Below are the code and all the weights of a small trained network. Each question names an input and a class and asks about switching units off, where a switched-off unit gives its printed mean instead of its output.

import numpy as np


def w(rows, s, z=0):
    codes = np.array(rows[::2]) - 128.0
    scale = np.full(codes.shape[1], s)
    scale[-1] = z or s
    return codes * scale


def norm(h):
    return h / np.sqrt((h * h).mean(-1, keepdims=True) + 1e-5)


def f(y):
    return np.maximum(y, 0)


def log_softmax(a):
    a = a - a.max(-1, keepdims=True)
    return a - np.log(np.exp(a).sum(-1, keepdims=True))


def net(x, mask):
    res = np.array(x, float).reshape(1, 8) / 4 @ E
    u = 0
    for l in range(4):
        y = f(norm(res) @ A[l][:, :-1].T + A[l][:, -1])
        res = res + np.where(mask[u : u + 4], y, B[l][:, -1]) @ B[l][:, :-1]
        u += 4
    return log_softmax(norm(res)[-1] @ U[:, :-1].T + U[:, -1])


A, B = {}, {}
E = w([
[133,190,106,177,119,105,182,179],'x0',
[117,73,175,113,96,120,168,115],'x1',
[149,120,22,70,156,141,130,73],'x2',
[132,123,135,161,52,125,92,143],'x3',
[92,199,138,158,124,134,31,83],'x4',
[67,146,164,88,170,179,122,82],'x5',
[114,127,117,189,89,253,111,201],'x6',
[111,194,106,109,103,123,52,192],'x7',
],0.0032)
A[0] = w([
[174,106,81,138,109,232,57,150,61],'0.n0',
[132,69,173,217,107,186,215,214,174],'0.n1',
[166,9,134,89,115,114,143,51,3],'0.n2',
[82,137,146,143,82,254,28,118,155],'0.n3',
],0.0036,0.0022)
B[0] = w([
[195,93,129,151,127,110,173,200,181],'0.n0',
[214,91,102,174,97,253,93,167,238],'0.n1',
[147,116,188,33,162,188,166,85,184],'0.n2',
[82,170,146,130,47,189,77,91,254],'0.n3',
],0.0054,0.0032)
A[1] = w([
[136,150,122,163,145,12,90,224,70],'1.n0',
[166,69,59,147,85,60,91,37,4],'1.n1',
[144,164,2,92,109,92,216,175,86],'1.n2',
[86,80,147,68,196,189,168,144,68],'1.n3',
],0.0043,0.0027)
B[1] = w([
[64,174,85,112,119,64,231,103,209],'1.n0',
[196,97,255,90,189,153,127,139,182],'1.n1',
[52,210,133,175,55,82,150,133,253],'1.n2',
[157,74,181,43,188,125,182,55,222],'1.n3',
],0.0054,0.0017)
A[2] = w([
[135,98,248,178,72,68,156,206,194],'2.n0',
[149,190,82,50,189,58,57,64,239],'2.n1',
[109,167,174,244,104,32,66,98,101],'2.n2',
[178,2,145,52,216,135,159,113,9],'2.n3',
],0.0033,0.0011)
B[2] = w([
[179,164,34,168,148,106,53,231,219],'2.n0',
[175,113,49,179,76,121,185,216,253],'2.n1',
[101,121,116,14,209,82,172,87,201],'2.n2',
[128,112,198,10,255,143,159,126,236],'2.n3',
],0.0041,0.0026)
A[3] = w([
[179,89,155,100,142,126,185,120,132],'3.n0',
[164,87,134,255,88,162,134,195,4],'3.n1',
[179,101,56,150,93,172,73,179,66],'3.n2',
[81,173,104,110,130,200,46,142,143],'3.n3',
],0.0058,0.0017)
B[3] = w([
[187,118,123,139,160,112,100,130,216],'3.n0',
[254,77,26,189,121,184,49,230,234],'3.n1',
[202,153,39,161,164,76,130,195,235],'3.n2',
[140,50,165,191,100,143,98,124,252],'3.n3',
],0.0068,0.004)
U = w([
[47,239,33,131,109,23,221,147,65],'0',
[5,89,252,189,49,206,49,37,44],'1',
[219,110,41,237,83,193,63,232,252],'2',
[181,23,217,10,254,174,215,39,102],'3',
],0.0082,0.0032)

Each question gives the input, the list of numbers given to net, and the class t.
The units are the neurons (one row each of A and B). Each row of codes is followed by its name. A weight is (code - 128) times the scale printed after its matrix; where a second scale follows, it is the last column's (A, B and U).
mask holds one flag per neuron, layer by layer. A switched-off neuron (its flag False) gives its mean, the last column of its row in B, instead of its output. The means were averaged over made-up inputs and are rounded, as every weight is.
A unit's drop is (log p(t) with every unit on - log p(t) with that unit switched off) / (log p(t) with every unit on - log p(t) with every unit switched off).
The circuit of an input: a set's keep is (log p(t) with only the set's units on - log p(t) with every unit switched off) / (log p(t) with every unit on - log p(t) with every unit switched off). Starting from the 12 units with the biggest drops (on a tie, the unit counted first), units are removed one at a time, each time the one whose removal leaves the highest keep (on an exact tie, the one counted first), for as long as the keep stays at least 0.8.
units of the circuit, in order: the units of the circuit, biggest drop first
unit that matters most: the unit with the biggest drop
k most important neurons: the k neurons with the biggest drops, biggest first
k most important neurons of layer l: the k neurons of layer l with the biggest drops, biggest first
drop of u: that unit's drop, to one decimal
input [2,-7,7,3,3,-5,-6,-6], class 3: units of the circuit, in order => [1.n1, 3.n1]
input [7,-7,5,-3,5,-5,4,-1], class 0: 2 most important neurons => [0.n1, 1.n2]
input [-2,-5,-7,-2,8,-3,1,-6], class 1: 2 most important neurons of layer 2 => [2.n2, 2.n1]
input [1,4,-4,5,-2,-8,-7,-6], class 3: most important neuron of layer 2 => [2.n3]
input [-3,-7,2,-6,-4,2,1,5], class 0: units of the circuit, in order => [0.n1, 3.n1, 1.n2]
input [2,-2,7,8,-2,-5,-4,-4], class 3: units of the circuit, in order => [1.n1, 3.n1]
input [-7,-7,8,3,3,6,5,-7], class 1: units of the circuit, in order => [0.n3, 3.n1]
input [6,-4,4,7,6,-5,1,0], class 0: 2 most important neurons => [0.n1, 2.n2]
input [-1,-4,-7,-7,-4,1,0,1], class 3: 4 most important neurons => [0.n3, 1.n3, 2.n3, 1.n2]
input [6,-7,0,7,3,6,1,-1], class 1: 2 most important neurons => [0.n1, 3.n1]
input [2,3,7,2,-5,-3,-1,3], class 0: 2 most important neurons => [1.n2, 0.n1]
input [-4,2,-7,-1,-4,7,1,2], class 1: 2 most important neurons of layer 1 => [1.n3, 1.n2]
input [-6,1,-3,-5,6,-2,2,3], class 1: 2 most important neurons of layer 0 => [0.n3, 0.n1]
input [-4,7,8,-6,8,3,2,4], class 1: unit that matters most => 3.n1
input [4,2,-8,-7,6,7,-5,6], class 0: 2 most important neurons of layer 2 => [2.n2, 2.n1]
input [3,-2,6,0,3,-3,-1,-2], class 0: 2 most important neurons => [1.n2, 3.n1]
input [3,-5,7,-4,1,7,-5,0], class 0: 2 most important neurons of layer 0 => [0.n2, 0.n1]
input [-8,3,-3,-3,-2,5,2,8], class 1: drop of 2.n1 => 0.0
input [-8,1,4,8,4,2,-1,1], class 1: drop of 0.n1 => 0.2
input [1,5,-6,2,0,1,-4,4], class 0: unit that matters most => 2.n2
input [-8,0,8,7,-3,5,8,-7], class 3: drop of 3.n1 => 0.1
